-1.55   1.17  -0.21   0.58   0.53   1.47   1.87
 1.73  -1.05   0.36  -0.46  -0.41  -1.35  -1.77
-1.66   1.29  -0.21   0.66   0.60   1.61   2.05
-0.74   0.52  -0.12   0.25   0.23   0.66   0.84
-1.82   1.40  -0.23   0.71   0.65   1.75   2.23
 1.57  -0.96   0.32  -0.42  -0.38  -1.24  -1.62
 0.10  -0.14  -0.02  -0.09  -0.09  -0.17  -0.20
 0.27   0.26   0.27   0.26   0.26   0.26   0.26
 1.57  -1.09   0.26  -0.52  -0.47  -1.38  -1.78
-1.79   1.38  -0.23   0.71   0.64   1.73   2.20
-1.40   1.10  -0.17   0.56   0.51   1.37   1.74
 1.88  -1.14   0.39  -0.49  -0.44  -1.47  -1.92
 1.56  -0.96   0.32  -0.42  -0.38  -1.23  -1.61
 1.08  -0.66   0.23  -0.28  -0.25  -0.85  -1.10
 0.24   0.25   0.25   0.25   0.25   0.26   0.26
 0.47   0.44   0.46   0.45   0.45   0.44   0.44
The entry in the top-left corner is -1.55
Give the bottom-right entry.
A: 0.44
The entry just right of -1.47 is -1.92
Give the entry directly above the largest entry.
A: 0.84
The top entry of the column that holds the largest entry is 1.87
Give the bottom-left entry.
A: 0.47
Give the entry directly below the largest entry.
A: -1.62
The third smallest entry: -1.79
Give the fourth entry from the end, reading row by row.
A: 0.45
The fourth entry in reading order -> 0.58
The first entry in the row that holds the smallest entry: 1.88
The entry directly above the smallest entry is 1.74
Give the third largest entry.
A: 2.05
Give the entry just left of the smallest entry.
A: -1.47
The second entry on the main diagonal -> -1.05
The entry just right of -0.25 -> -0.85
The entry directly below 0.64 is 0.51
The third entry on the main diagonal is -0.21
The second entry in reading order: 1.17
The fifth entry from the end, reading row by row is 0.46
The 2nd largest entry: 2.20
Give the largest entry in the last column.
A: 2.23
The entry directly below -1.61 is -1.10
Give the first entry of the largest entry's row.
A: -1.82
Give the entry just left of -0.47.
A: -0.52
Give the third-last entry, reading row by row.
A: 0.45
Give the entry directly below -0.25.
A: 0.25

Read these off the table that follows.
1) The entry just right of -21.1?
2) The entry just left of 95.8?
[[  49.1  168.8  -20.8   72.4   31.9 -238.0   97.3 -127.6  107.9 -149.8
   -10.1 -124.5]
 [ -80.2  -21.1  105.3  114.1  -80.6 -126.5  240.6 -227.7  127.4  -50.9
  -222.6    8.3]
 [  64.6  130.9 -149.5  -68.6   40.5 -186.6 -140.6   -3.9  -42.0 -165.9
   104.5 -177.9]
 [  60.6  174.6  -44.2   50.9   40.3 -238.8   61.9 -104.0   85.1 -158.1
    18.5 -139.4]
 [ -15.8   87.6   68.6  118.8  -25.4 -195.9  212.2 -198.9  146.2 -100.3
  -132.2  -52.7]
 [ -59.2   16.8   95.8  120.6  -60.7 -155.5  239.0 -222.4  139.9  -70.3
  -194.6  -13.5]
 [   4.2  117.5   46.7  115.9   -7.7 -216.1  190.5 -184.0  143.5 -117.1
  -101.1  -72.0]
 [  65.1  148.7 -132.7  -44.6   45.4 -202.9  -99.7  -26.5  -13.8 -169.0
    93.2 -175.1]
 [  65.0  175.6  -66.6   29.7   46.2 -236.1   21.2  -84.6   68.6 -164.0
    41.8 -153.3]
 [  67.3  175.3  -89.7    3.4   51.3 -234.6  -25.7  -60.9   44.3 -165.6
    64.5 -164.6]
 [-105.6  -66.7  113.7  105.4 -103.9 -100.1  239.0 -232.6  108.1  -33.1
  -249.9   25.7]
 [  38.4  154.0   -0.9   87.4   20.9 -233.4  132.6 -147.5  121.8 -140.3
   -38.0 -107.6]
 [ -36.2   52.8   78.1  120.9  -43.9 -177.8  227.6 -213.6  144.7  -85.2
  -163.8  -30.5]
 [  21.6  138.9   27.8  104.0    8.8 -228.2  160.8 -170.5  139.3 -129.0
   -67.4  -89.9]
 [  69.1  160.4 -111.3  -18.4   46.7 -220.6  -61.7  -45.4   13.0 -168.7
    81.7 -168.7]]
1) 105.3
2) 16.8

Read these off the matrix that follows.
1) Find the 1st entry on the diagonal from the top-right corner.
2) Find the entry just right of +0.47.
3) Find the largest entry in the first column.
4) Find the entry directly below -0.97.
5) Find the entry just right of the centre entry.
6) Find the bottom entry of the column that holds the largest entry.
7) Find the bottom entry of the column that holds the smallest entry.
8) Find the entry directly above the centre entry.
[[-0.59 -0.97 +0.87 +0.89 -1.90]
 [+1.53 -0.20 +0.63 +0.47 -2.40]
 [-0.66 -1.51 +2.20 +0.78 -3.96]]
1) -1.90
2) -2.40
3) +1.53
4) -0.20
5) +0.47
6) +2.20
7) -3.96
8) +0.87

Questions about the array below.
1) Give the entry directly below -0.90.
2) Give the smallest entry in the last column.
3) Give the first entry in reading order.
4) Give the top entry of the column that holds the largest entry.
5) Give the third-last entry, reading row by row.
6) Give the top-right entry.
7) Give the entry just right of +0.57.
8) Give the entry just right of +3.70.
-1.62  +0.23  -0.71  -0.19  -0.22  +0.42  +0.70  -1.75  -0.85  -0.69  -0.54  -1.16  -0.71
+0.11  +0.07  +0.09  +0.09  +0.08  +0.08  +0.07  +0.12  +0.09  +0.09  +0.09  +0.10  +0.08
-1.80  +0.36  -0.74  -0.09  -0.13  +0.61  +0.92  -1.94  -0.88  -0.71  -0.50  -1.23  -0.71
-4.92  +2.75  -1.14  +1.10  +0.95  +3.58  +4.72  -5.42  -1.70  -1.06  -0.39  -2.96  -1.11
+0.10  +0.05  +0.08  +0.03  +0.04  +0.03  +0.03  +0.09  +0.07  +0.07  +0.06  +0.07  +0.07
-2.55  +0.73  -0.94  +0.03  -0.03  +1.09  +1.58  -2.77  -1.17  -0.90  -0.60  -1.70  -0.91
-3.54  +1.69  -0.97  +0.57  +0.46  +2.26  +3.04  -3.88  -1.34  -0.91  -0.46  -2.21  -0.95
-0.57  -0.77  -0.67  -0.73  -0.72  -0.79  -0.82  -0.56  -0.66  -0.67  -0.69  -0.63  -0.67
-4.35  +2.32  -1.07  +0.89  +0.76  +3.05  +4.04  -4.79  -1.55  -0.99  -0.41  -2.65  -1.04
-4.13  +2.10  -1.06  +0.76  +0.65  +2.78  +3.70  -4.53  -1.51  -0.99  -0.44  -2.53  -1.03
1) -0.91
2) -1.11
3) -1.62
4) +0.70
5) -0.44
6) -0.71
7) +0.46
8) -4.53
